Table B holds the same points as the rows below and some others, measured another way and shuffled. Each row below is followed by which row of B it is.
B:
0: [ 148  167   19  -18  -97 -247   -2   33  -71  134 -327   -5  -91  -62
  -65 -108  -92   41   83  -57  149 -232   12  341    9]
1: [  -8  203 -196 -127 -110   16 -119   61   97  -35 -297   38  335  103
 -133   93    6   35 -249  180  -27  -15   28  103 -116]
2: [-172  -12  158  -15   22   90  109  321 -386  151  183  181  -78  156
  142   49   89  117  108 -275  -63   80   86 -119 -199]
3: [ -32   32   63   49  161  277  151  135 -504   76  363  364  -34   77
   19  -52  191  144  244 -622   75  -52   98 -228 -222]
4: [ 161   54  -87 -122  -74 -126  139 -138  196  -31 -158  -27  -69 -199
  134 -189 -249  -95   50    0    5  -36  -39  235   53]
5: [  10   34  -74 -154   28 -123  122  -37  150   24 -164  -60  340  225
  146  138 -118   38 -100  378  -53   86  -71   20  -25]
6: [ 139   43  128  -71   12   68  133  177   21  -14   30  -95 -287 -101
  141  -23   24  -92   85 -237  -16  -18   54   87 -138]
7: [ 147  239 -172 -177 -230 -142 -116  -42  193   26 -512    4  316  -81
 -201  -50 -163   26 -176  117  115 -198  -38  311   30]
8: [ 179 -162   64  -61  177  231  382   14   51 -233   60  -12 -101   -2
  319   22   14 -162  -27   88  -45   61   47 -114   26]
9: [  78  -11   85  -46   82   20   53  164  -63  -26 -141   67  202  -40
  -12   41   90   23   -2   67  -11 -101  -71  156  -13]
10: [  10  -98   10  220  214  -38  214    8 -348  -53  163  223 -344 -130
  185 -224   70  -27  245 -119  -62  -15   60  178   -3]
11: [ 234  -49   28 -101  117 -185  308 -220  112   33  -27  -18   40  -67
  233 -129 -237  -29  234   39   82  -82 -135  144  120]
12: [   5  111   41   46   -9   27 -107  272 -217   21 -163  109  -31  -69
 -132   -8  181   38  -21 -113  -13 -127   54  229 -132]
13: [ -48  -46  -48  -27   13    7  174   32 -124  -36  -79  144   75   82
  166  -34  -74   15  -42  131  -48   50   39   10   16]
14: [   4  159 -125 -193  -57  -37  -47  -10  116   67 -144   59  455   79
  -63   69  -82   91  -73   60  -23   -2  -96   67 -100]
15: [ 118  -90   63 -101   64  393  195  188  -38 -236   -8  116   68  -77
   96   40  131 -104 -127 -108  -32  -12   57 -116  -38]
16: [ 197 -108  205 -113   62  313  316  198  -27 -147  112  -17 -267 -118
  245   -7   56 -148   43 -299   10  -11   86 -123  -61]
17: [ -91   75 -148   60 -128  -59    8  172  -53 -126 -387  -20 -162  142
   78   40   13  -75 -328  435 -110   78  217  175  -40]
18: [-245 -115   52 -104   98  244  185  216 -239   31  385  241  179  171
  272   92   29   87   60 -178 -219  280    4 -306 -204]
19: [  48  -37   46  -27    2  182  119  199 -129 -124 -126  109  -34  -47
   60   -4   89  -51  -99  -29  -21  -44   86   32  -27]
20: [ -20  142 -156  -51 -133   53 -117  154   27 -108 -366   40  152   23
 -115   55   63  -26 -301  226  -65  -17   93  179  -83]
21: [ 179  -80  202   58  220  327  248  225 -283 -135  171  112 -253  -51
  107   11  269  -65  124 -360   58 -107  106  -96 -113]
22: [  99   80  -65   21  169   73  -23    7  -43  -51  137  140   75 -228
  -65 -119  124   -6  163 -259  -79  -60  -90  203 -138]
23: [-231   -5  -99    7  -10 -219  -65   82  -37   83   24  134  104 -116
  123 -121 -114   46   70  159 -293  181 -119  309  -74]
24: [-132  179 -175   -9   11   34  -66   59 -155   61   55  155  155  185
  -38   54   70  108  -43  -74  -83   97   77  -38 -247]
25: [  40   38   81   58  118 -104   56  158 -128   50  -13  -13 -134   14
   78    5   98    9  119    3  -51  -26    3  198 -113]
26: [  95  174 -116   62  157 -257  -87  -58   80   47  -52  -74   29  -38
  -51  -28   60   14  123  116  -82  -33  -97  371 -138]
27: [ -47  -93  275   -8  172 -149  257  175 -290  248  282   49 -154  128
  304   12  -25  107  369 -216  -33   61  -65  -23 -114]
28: [ 243    1  -24 -137  197  262  162  -12  197 -219   20  -43  246   -3
   54  123  121 -100  -73   34  -18  -18  -59  -63  -85]
29: [-119   88 -150 -238 -107    9    6   35  159   30 -106   38  477  180
   70  135 -143   64 -189  215 -132  174  -60  -58 -118]
30: [ 177  123 -201  -37  -76 -123  125 -260   24  -18 -198  140  -25 -162
   18 -268 -233  -20   76  -94  129 -153   17  226   87]
31: [ -48  -31  153 -148   20  219  120  207 -212  112  350  232   43 -155
  113  -87    1   75  245 -616  -68   42  -62 -113 -191]
32: [ 216  115  -14  -10   64   51   99  -15  -45  -35  -25   37 -156 -118
   -5 -103   41  -46  115 -274   98 -146   45  128  -84]
33: [-105  218 -288  -13 -127  -24 -129  -27   -8    5   10  157  -53 -152
  -39 -189  -87    1  -16 -192 -148   97   62  199 -199]
34: [-145  -36   -7  -19  -35   28   16  286  -75  -81 -222   31  113  143
   98  139   76  -12 -254  384 -181  117   69   86  -59]
35: [-201  -10 -223   48  -51  -37   -4   26   -5 -114   41  166 -111 -211
  170 -209 -111  -79  -52  106 -326  232   19  240  -78]
36: [ -84   53   64 -141 -110 -176   83   92  -55  222   38   52    3  -12
  167  -80 -214   82  170 -179  -59   65  -59  101  -96]
37: [  74   70  -91 -186    1  -96  137 -137  169   55   -8   -3  235   33
  136  -23 -207   22   59   29  -22   53 -100   35  -46]
38: [ -33   62  -47  -18   21  -46  -20  113  -95   17 -169  106  228   78
  -33   43   46   70  -62  151  -45  -26  -20  141  -54]
39: [ 244  417 -349  -39  -50 -331 -178 -294  257   57 -414 -105  196   13
 -265  -68  -98   38  -34  152  150 -216  -39  422  -82]
40: [ 112  110  -74  -13   56 -294   56 -108  103   67 -152  -80   -5   -9
   75  -68 -114   -1  106  163   -7  -48  -71  308  -20]
41: [ -51   87 -156  -98 -119  270   66   64 -159  -87  -76  268  157   52
  -15  -36   -9   33 -169 -170   12   17  146 -138  -98]
42: [ -12  546 -405 -230 -257 -287 -348 -163  290  236 -312  -87  459  211
 -292   87 -183  166 -146   31   43  -12  -26  205 -298]
43: [  81 -181  153   81  199  233  306  171 -267 -157  157  158 -265  -93
  236  -77  141  -89  110 -170  -51   -2   82  -39  -13]
44: [-134  241 -278 -167 -222 -151 -155   23  163   56 -399   -9  414  255
  -74  136 -141   78 -332  415  -86   99   35  113 -112]
45: [-280  125 -330  -77 -236 -106 -181   40   77  -24 -229  178  268  -77
  -13 -111 -183   26 -254  284 -278  207   -2  256  -77]
46: [ 138  108 -171  -16  142  -67    4 -172   64  -38  -48  104  278  -88
  -74  -79    2   27   82   28   -3  -89 -118  216  -37]
47: [  64 -217  232 -121  101  560  357  378  -77 -279  192   11 -200   32
  335  154  190 -185 -150 -158 -126  156  165 -354 -128]
48: [ -77  -89 -132    1  -86   23  223  -45 -143 -112 -123  240  -71  -78
  219 -204 -196  -46  -71  105  -72   69   94   69  108]
49: [  15  -14   62 -106   -2  -38  205   44 -152  105  -73  113  151  149
  143   14 -110   91   60  -10   75  -36   -4  -44   11]
50: [  74   85   67   12  -51  156   20  281 -217  -51 -193   78 -171   -8
  -59   14  163  -20 -101 -165   65 -135  167   79 -103]
51: [  89   70  -53   91  117  145   21  126 -217 -132 -195  140   83   83
 -113   56  249   10 -118   74   55 -141  104   77  -65]
52: [ 186  334 -206    6   49 -192  -95 -134   89   58 -218 -105   60  149
 -159   45   52   43    2   61  115 -134   39  227 -180]
53: [  81  121 -138   30   42 -180   56 -134  -45   35 -107   79   -5  -37
   18 -139  -87   27  101   14   26  -71  -13  233  -24]
54: [ 242  -74  221 -163  211  100  175   67   -2   34   83   88  368 -136
   10   23   66   51  242 -237   89 -194 -242   60    9]
55: [-118  173 -189   12  -61 -105  -27   43  -25   18  -94  -18 -104  178
   90   27  -38    8 -117  160 -128  156  141   86 -195]
56: [ 159  239 -119  -72  -57 -336    1 -141  120  146 -302 -107   56   92
  -35  -33 -165   48   51  119  123 -132  -27  284  -40]
57: [  78   54  -83   -3   21    9   58   55  -22 -111 -292   35  107   84
   -9   47   53  -22 -172  263   21  -68   65  128    4]
58: [ -72  125 -215   12  -78  -43  -65   47  -15  -82 -252   86   85   29
  -29  -28   -4   -8 -203  245 -104   43   81  194  -70]
59: [  49   24   93  138  162  -52   54  143 -322   59   75  156 -182  -95
    3 -114  156   53  237 -242    7 -125    8  216  -94]
60: [-178  183 -228 -107 -243   68  -94  132  -23  -17 -191  119   87   89
  -16    5  -75   22 -265   39 -119  134  164   12 -177]
61: [ 109   78    3   -3  -15  -55  112   70  -45  -14 -192  -39 -180   48
   82  -21  -13  -40  -22   41   53  -70  104  137  -45]
62: [ -15  262 -201 -145  -97 -190 -147   -7  170   93 -335  -74  411  235
 -117  158  -65   94 -194  318  -18   10  -36  160 -138]
63: [   9   82    1   79   26    4   23   93 -313   77   44  238 -143 -132
  -32 -181   57   65  181 -362   30 -114   47  163  -97]
64: [  76 -103  136   78   86  -64  302   60 -279   26   18  122 -345  -52
  244 -163  -58  -21  206 -135   53  -67   71  103   55]
65: [ -36 -152   28  104  196   45  177   52 -253  -64  200  264  -59 -186
  174 -186   48   -6  205 -117 -132   30  -54  129    6]
66: [  61   54  -35   -7   54  379   50  246 -107 -236  -94   72    2   83
  -29  139  275  -76 -254  -13  -37   -1  186 -101 -168]
67: [-138   53   10  138  154 -281   78   13 -372  256  200  184  -98  132
  133  -94  -16  177  337 -123  -45   40  -25  142 -138]
68: [ -85  135  -33 -219 -141  156   29  126  -44  110  140  128  122   35
   63   -4  -97   72   16 -406  -46  105   32 -153 -236]
69: [ 107  265 -277 -170  -20   26  -35 -174  164    0 -140   39  430  173
 -118   77  -53   69 -117   30   68  -24  -14  -27 -151]
70: [-223   51 -199   11 -115 -293  -17   33    0   39 -252   33   63  129
  149  -24 -177   26 -160  497 -212  183   34  253  -18]
71: [ -95   37  -70  -71   29   -6   16  118  -29    3 -135   67  338  213
   42  152   38   74 -145  295 -101   83  -13   14  -92]

[ -84  -46  171  117   97 -675 -167  551 -153  162 -564 -311  120  173
  -19 -338  114  -64  708  728  647 -145  283 -341  -55 -275  181  -89
 -283  208]
3
[ 121   82 -429   70  -21   90  220 -480 -174  118  260  184  -75   12
 -182  -96   -8  -89 -166   91 -107   75 -461    1  303 -308  -80 -588
  147  -71]
36
[-227 -210 -139 -276  -95 -140   15 -426 -570 -149  179  -87 -505  302
 -258   86  -76  257 -666 -187 -109  146 -435    9    0   76 -190 -356
  134  -99]
54
[  32  -31  322  208   51 -149  -74  152   83 -167  -17  120 -131  -23
   -4 -101 -134   56  154  -17 -205 -110  285  162 -360  -23  -16  216
  -45  -77]
57
[  85  -27  187  203   42   -2  124    1   99  -47  -27   36  -14   58
 -128  -51 -114    8  -78 -160 -202  -22   50  211 -320  -90  -76   67
   13 -153]
10
[  73  103 -348  243   31  -62 -216  219   38  186 -192   61  139 -114
 -165 -223   45  -91  307  297   15   21 -100  -39   58 -452  256 -265
   93 -171]
24
[   1    8   62  162   74 -142   96   49  -16  111 -107  -84   26  163
 -173  -10   28  -87   11   35   20  -25  -21   43 -196 -166  -79  -59
  -59  -58]
53
[ 203  -14 -149  104   -4  314  227   30  194   86 -174 -116  279  -12
  -97 -250  -89  152 -335 -397 -141   81 -163  292 -338 -291   66  -46
   73 -316]
58
[  86    6 -418  -78  -54  -46  -91   79 -198   92 -144  -52  101  -74
   90 -517    4  162  125  304  279   54 -186 -150  187 -421  229 -433
   16  -27]
68
[ -91  -26  221   84   -9 -146  295 -236 -290 -166  209    1 -419   46
   30  -69 -165 -116 -108  209  -41  -19   71   48  -46 -117 -250 -208
  -78  199]
11
[  91  -23  171  159   -3  319  551  -18  -34  -85    4 -259  -87   -5
  116 -360 -242  -71 -447 -142   -1  126    7  260 -298 -340 -140 -148
  -32   17]
64
[ -33   17 -320   78   40  202  -64 -173  -79  131  133   53  -85  157
 -358  157   50    1 -506 -353 -365  149 -401  195 -141 -153  -78 -188
  205 -346]
59
[-215 -250  606  -90  -13 -805  154  277 -177  -15 -671 -479  -21  327
 -192  100   -6  164  288  207  388 -258  461  -74 -567   98 -109  270
 -438  168]
0
[ -48  -91   94 -238  -82 -175  311 -163 -176  -51 -160 -175  -14   67
   80 -107  -43  258 -130 -111   78 -125  153   95 -314  -59 -177   -9
 -268  100]
4
[ 243  101   89  362   31  340   26  123  374 -156  100  290   57 -334
  114 -270 -234   26   58 -245 -505  -38  256  415 -390 -251   94  203
   98 -256]
17
[   0   -8  222  287  130  -77 -308  326  115  -72  -11  104  -98   90
  -96  -77  -31   11   82 -100 -239  -12  154  143 -357  -28   54  259
   71 -231]
51
[ 136   42  -73  130   82    8 -272   -8  200    0  128  355  102   28
 -108   -3   50  168   73 -298 -383  -82  -20  165 -222   36    9  180
   90 -312]
20
[ -24  -48 -289  -82  -12   77  -99 -104  -32  135  -97  -44  103  178
 -325  130   81  226 -427 -464 -264   58 -301  190 -295  -68  -19  -32
   97 -381]
12
[-189   32  -10  219  156 -243 -473  374  -70  155 -123  -33  -98  249
 -339  187  190 -102   52   16 -135   27   -6  -11 -275  -83   31  130
   49 -220]
39
[ 318   71   -8  399   92  513  336 -102  151  -79  337  133  -38  -42
   71 -489 -246 -154 -356 -171 -192  209 -278  251   -3 -347  -28 -279
  257 -186]
13
[  66  101 -148  -64   22   49  111 -238   11   74  175  184   79  -13
   67  -15   86   95  -42 -195 -208 -119   34  134 -166  -87 -188   -1
 -137  -30]
19
[ 125  285 -408  399   51  148 -396    4  186   44  293  575  -56 -409
  -62  -67    0 -202  426  216 -546  -48   40  143  109 -400  179 -137
  205 -209]
55
[ 364  116  -20  331  239  259   25  295  243  152  125   97  337  154
  214 -657   46 -106  107   16  218   94 -159  -30   27 -284   70 -109
   67 -116]
41
[-112 -149  295  -96 -181 -823  270   15 -152  -53 -713 -265   35 -118
 -126   23 -123  176  652  527  302 -366  529  -62 -308 -157   51  -14
 -436  239]
71
[ 226  128  -28  469  161  358  279 -133   -9   -5  471  164 -196   47
   27 -417 -160 -380 -213  148  -64  214 -347   75  227 -377 -103 -448
  250  -35]
49
[ -44  -84 -211  -46    4   85   63  -90 -156  117  -86 -194  -10  242
 -286   -8   20  124 -522 -313  -74  154 -371  122 -197 -159  -49 -202
  104 -261]
46
[-237 -281  306 -360 -184 -753  234 -145 -301  -74 -594 -353  -71  167
 -220  221  -49  396  118   64  190 -296  333   11 -477  122 -136  103
 -412  123]
9
[ 119    9 -101  564   68  160    5   41   -7    0   69   53 -229   12
 -413 -192 -242 -307 -163  187 -197  251 -428  107  113 -424  181 -455
  438 -319]
67
[  19 -170  141   23  -64 -226  192    7  -63  -25 -364 -230   26  108
 -227  -90 -140  170  -92  -53   62  -32   -3  103 -303 -137   23  -72
  -48 -120]
38
[ -60  190 -307  177  166  203 -558   18  -75    8  566  465 -288   31
  -38   10  148  -85 -120 -146 -500   98 -183   73   31  -70  -60   -5
  234 -235]
32
[  10  -96  161 -112 -208 -469  249 -212   25 -135 -416   30   47 -254
  -76   75 -173  289  407   99 -138 -344  451  172 -383  -79   -4  105
 -299   48]
34
[  20  259 -837  304  160  132 -538  131  -67  450  149  227  124   64
 -390  -33  312 -303   63  232 -116  202 -609 -157  378 -518  238 -524
  330 -345]
42
[-284 -230 -208 -515 -192 -543 -107  -80 -343  110 -612 -353   85  204
 -318  253  133  539 -133 -180  100 -159   16   -9 -410   39   13   10
 -261 -123]
22
